Below are the code and all the weights of a small trained network. Each question names an input and a class and asks about switching units off, where a switched-off unit gives its printed mean instead of its output.

import numpy as np


def w(rows, s, z=0):
    codes = np.array(rows[::2]) - 128.0
    scale = np.full(codes.shape[1], s)
    scale[-1] = z or s
    return codes * scale


def f(y):
    return np.maximum(y, 0)


def log_softmax(a):
    a = a - a.max(-1, keepdims=True)
    return a - np.log(np.exp(a).sum(-1, keepdims=True))


def net(x, mask):
    res = np.array(x, float).reshape(1, 2) / 4 @ E
    y = f(res @ A[0][:, :-1].T + A[0][:, -1])
    res = res + np.where(mask, y, B[0][:, -1]) @ B[0][:, :-1]
    return log_softmax(res[-1] @ U[:, :-1].T + U[:, -1])


A, B = {}, {}
E = w([
[156,195,248,32,77,184,82,91,131],'x0',
[166,65,72,132,193,109,72,54,190],'x1',
],0.015)
A[0] = w([
[150,56,111,100,160,112,82,121,170,247],'n0',
[120,128,106,116,154,114,116,121,119,141],'n1',
[155,190,169,73,109,201,90,133,111,233],'n2',
[181,117,134,140,108,149,8,67,178,253],'n3',
[128,135,130,143,134,118,122,144,107,89],'n4',
[128,153,131,142,106,131,115,96,112,125],'n5',
[88,126,159,136,95,127,147,147,103,246],'n6',
[152,88,175,108,105,117,68,93,164,191],'n7',
[94,170,141,138,92,135,150,141,109,24],'n8',
[115,106,125,169,111,125,164,162,147,110],'n9',
[88,103,59,191,139,91,169,167,134,231],'n10',
[128,138,138,155,125,127,94,113,146,70],'n11',
[116,134,132,129,107,129,176,171,107,249],'n12',
],0.016,0.0033)
B[0] = w([
[163,107,84,196,138,139,105,141,148,205],'n0',
[131,100,142,162,117,96,101,172,115,149],'n1',
[113,170,149,64,61,181,83,250,150,251],'n2',
[217,116,134,126,246,178,91,165,218,226],'n3',
[126,147,150,144,173,128,130,128,118,138],'n4',
[138,146,131,132,139,117,71,162,201,148],'n5',
[69,102,109,132,90,143,153,181,139,179],'n6',
[146,113,130,46,171,186,129,137,169,196],'n7',
[99,78,116,155,91,127,98,165,122,172],'n8',
[130,122,97,134,86,102,190,44,65,166],'n9',
[88,160,73,153,8,31,129,83,76,239],'n10',
[142,168,130,123,119,125,120,156,140,140],'n11',
[72,88,99,153,85,181,142,133,108,180],'n12',
],0.012,0.026)
U = w([
[35,138,137,127,67,196,119,190,116,231],'0',
[180,204,167,42,158,170,94,149,152,142],'1',
[133,170,194,147,144,101,186,82,112,24],'2',
[193,75,156,142,202,192,140,92,137,215],'3',
[163,154,130,193,100,57,123,95,104,168],'4',
[132,143,175,133,146,96,129,137,84,17],'5',
[9,137,99,158,72,82,243,67,37,134],'6',
[145,120,100,156,148,103,44,134,149,5],'7',
],0.011,0.0026)

Each question gives the input, the list of numbers given to net, and the class t.
The units are the neurons (one row each of A and B). Each row of codes is followed by its name. A weight is (code - 128) times the scale printed after its matrix; where a second scale follows, it is the last column's (A, B and U).
mask holds one flag per neuron, in row order. A switched-off neuron (its flag False) gives its mean, the last column of its row in B, instead of its output. The means were averaged over made-up inputs and are rounded, as every weight is.
A unit's drop is (log p(t) with every unit on - log p(t) with that unit switched off) / (log p(t) with every unit on - log p(t) with every unit switched off).
The circuit of an input: a set's keep is (log p(t) with only the set's units on - log p(t) with every unit switched off) / (log p(t) with every unit on - log p(t) with every unit switched off). Starting from the 12 units with the biggest drops (on a tie, the unit counted first), units are removed one at a time, each time the one whose removal leaves the highest keep (on an exact tie, the one counted first), for as long as the keep stays at least 0.8.
units of the circuit, in order: the units of the circuit, biggest drop first
top k neurons: the k neurons with the biggest drops, biggest first
drop when u is switched off: that unit's drop, to one decimal
input [-1,8], class 3: units of the circuit, in order	[n3; n2]
input [-7,7], class 4: units of the circuit, in order	[n0; n10]
input [0,4], class 3: units of the circuit, in order	[n2; n10]
input [-3,4], class 4: units of the circuit, in order	[n2; n10]
input [-4,6], class 4: units of the circuit, in order	[n10; n2]
input [0,3], class 3: units of the circuit, in order	[n2; n10]
input [3,7], class 3: top 2 neurons	[n2; n0]
input [4,-1], class 1: top 2 neurons	[n10; n12]
input [-6,4], class 6: top neuron	[n10]
input [-5,6], class 4: drop when n10 is switched off	0.3
input [0,2], class 3: drop when n10 is switched off	0.3
input [4,6], class 1: drop when n7 is switched off	0.1
